Below are the code and all the weights of a small trained network. Each question names an input and a target symbol and asks about switching units off, where a switched-off unit gives its printed mean instead of its output.

import numpy as np


def w(rows, s, z=0):
    codes = np.array(rows[::2]) - 128.0
    scale = np.full(codes.shape[1], s)
    scale[-1] = z or s
    return codes * scale


def norm(h):
    return h / np.sqrt((h * h).mean(-1, keepdims=True) + 1e-5)


def f(y):
    return np.maximum(y, 0)


def softmax(a):
    e = np.exp(a - a.max(-1, keepdims=True))
    return e / e.sum(-1, keepdims=True)


def log_softmax(a):
    a = a - a.max(-1, keepdims=True)
    return a - np.log(np.exp(a).sum(-1, keepdims=True))


def net(x, mask):
    ids = ['αβγδεζηθμξπσ'.index(c) for c in x.split()]
    T = len(ids)
    res = E[ids] + P[:T]
    r = norm(res)
    for j in range(3):
        rows = slice(2 * j, 2 * j + 2)
        q, k, v = (r @ M[0][rows].T for M in (Q, K, V))
        z = softmax(np.where(np.tri(T) > 0, q @ k.T / 2**0.5, -1e9)) @ v
        o = O[0][rows]
        res = res + np.where(mask[j], z, o[:, -1]) @ o[:, :-1]
    y = f(norm(res) @ A[0][:, :-1].T + A[0][:, -1])
    res = res + np.where(mask[3:19], y, B[0][:, -1]) @ B[0][:, :-1]
    return log_softmax(norm(res)[-1] @ U[:, :-1].T + U[:, -1])


Q, K, V, O, A, B = {}, {}, {}, {}, {}, {}
E = w([
[71,14,95,140],'α',
[190,163,126,191],'β',
[105,164,137,162],'γ',
[80,217,57,176],'δ',
[54,18,146,182],'ε',
[94,144,180,72],'ζ',
[19,75,108,148],'η',
[131,62,120,187],'θ',
[181,116,16,83],'μ',
[219,172,106,175],'ξ',
[248,63,134,222],'π',
[182,176,154,208],'σ',
],0.017)
P = w([
[179,144,122,171],'0',
[167,116,95,228],'1',
[157,136,85,254],'2',
[163,128,98,237],'3',
[169,123,104,202],'4',
[163,109,106,190],'5',
[192,98,130,138],'6',
[185,105,128,115],'7',
[194,118,136,87],'8',
],0.0048)
Q[0] = w([
[127,66,138,83],'H0',
[103,152,170,7],'H0',
[39,103,130,132],'H1',
[133,200,203,40],'H1',
[88,141,153,71],'H2',
[176,187,103,149],'H2',
],0.012)
K[0] = w([
[117,63,144,170],'H0',
[96,152,145,6],'H0',
[171,124,100,45],'H1',
[122,152,171,138],'H1',
[11,139,185,147],'H2',
[223,136,98,57],'H2',
],0.014)
V[0] = w([
[75,168,231,39],'H0',
[57,202,82,176],'H0',
[138,155,37,54],'H1',
[159,95,122,132],'H1',
[101,160,2,35],'H2',
[169,105,154,113],'H2',
],0.0077)
O[0] = w([
[148,2,143,194,1],'H0',
[87,187,142,24,139],'H0',
[218,128,165,96,101],'H1',
[104,110,87,137,152],'H1',
[127,40,91,117,92],'H2',
[178,116,143,182,117],'H2',
],0.009,0.0078)
A[0] = w([
[186,109,94,151,113],'N0',
[190,71,122,113,196],'N1',
[139,159,150,111,139],'N2',
[125,146,9,115,164],'N3',
[116,158,16,124,134],'N4',
[131,190,132,160,38],'N5',
[69,155,44,98,134],'N6',
[178,149,192,139,136],'N7',
[61,83,172,178,112],'N8',
[111,169,174,131,128],'N9',
[88,129,53,169,2],'N10',
[120,159,218,132,131],'N11',
[96,115,220,102,149],'N12',
[129,88,115,112,144],'N13',
[126,185,106,82,160],'N14',
[72,87,124,119,217],'N15',
],0.012,0.0037)
B[0] = w([
[150,102,73,115,144],'N0',
[65,92,154,149,147],'N1',
[137,97,122,43,148],'N2',
[179,81,143,60,242],'N3',
[146,75,188,112,240],'N4',
[141,119,189,89,167],'N5',
[197,139,150,135,254],'N6',
[38,152,95,142,148],'N7',
[121,146,12,130,189],'N8',
[127,60,109,111,155],'N9',
[115,131,152,210,182],'N10',
[115,47,138,176,144],'N11',
[169,97,143,211,148],'N12',
[68,175,202,160,153],'N13',
[76,2,103,133,192],'N14',
[170,177,114,80,219],'N15',
],0.0077,0.0097)
U = w([
[179,37,33,121,173],'α',
[150,184,187,118,220],'β',
[52,122,207,63,98],'γ',
[91,205,93,36,55],'δ',
[95,183,16,167,214],'ε',
[102,65,121,207,107],'ζ',
[32,135,7,41,83],'η',
[150,93,248,175,72],'θ',
[112,152,113,130,2],'μ',
[220,228,61,83,134],'ξ',
[214,197,88,219,83],'π',
[70,212,208,158,141],'σ',
],0.011,0.0061)

Each question gives the input, a string of symbols that net reads in full, and the target symbol t.
The units are the heads (2 rows each of Q, K, V and O) and the neurons (one row each of A and B). Each row of codes is followed by its name. A weight is (code - 128) times the scale printed after its matrix; where a second scale follows, it is the last column's (O, A, B and U).
mask holds one flag per unit, heads first, then neurons. A switched-off unit (its flag False) gives its mean, the last column of its rows in O or B, instead of its output. The means were averaged over made-up inputs and are rounded, as every weight is.
A unit's drop is (log p(t) with every unit on - log p(t) with that unit switched off) / (log p(t) with every unit on - log p(t) with every unit switched off).
The circuit of an input: a set's keep is (log p(t) with only the set's units on - log p(t) with every unit switched off) / (log p(t) with every unit on - log p(t) with every unit switched off). Starting from the 12 units with the biggest drops (on a tie, the unit counted first), units are removed one at a time, each time the one whose removal leaves the highest keep (on an exact tie, the one counted first), for as long as the keep stays at least 0.8.
circuit, biggest first: the units of the circuit, biggest drop first
unit that matters most: the unit with the biggest drop
top k neurons: the k neurons with the biggest drops, biggest first
heads that matter: for each layer, one digit per head in row order, 1 if its drop is at least 0.15 and else 0, layers parted by /
drop when u is switched off: that unit's drop, to one decimal
input μ α γ, target α: top neuron => [N14]
input π α α θ, target θ: heads that matter => 100
input μ α σ α π γ ξ, target α: circuit, biggest first => [H2 N15]
input η ξ ε α ξ ξ α θ, target θ: circuit, biggest first => [N8 N10]
input η α δ α π μ α η α, target γ: circuit, biggest first => [H1 N13 N1 N8]
input η ξ η η α α β σ, target σ: top 2 neurons => [N3 N7]
input μ π ε η β, target α: heads that matter => 001
input ζ α δ β μ α η η ξ, target α: circuit, biggest first => [H2 N14]
input α μ α δ η, target α: heads that matter => 010
input ε ξ π ξ ζ ξ α β σ, target σ: top 3 neurons => [N3 N7 N6]
input α β σ θ α ε δ γ, target γ: top 2 neurons => [N8 N14]
input α ε ξ π μ δ, target α: top 2 neurons => [N14 N15]
input α ε ζ, target ζ: drop when H0 is switched off => 0.4
input ξ α μ ξ α ζ α η, target α: drop when H1 is switched off => 0.4
input μ α σ, target α: drop when H2 is switched off => 1.8
input α δ ξ α α ξ η γ, target γ: unit that matters most => N8
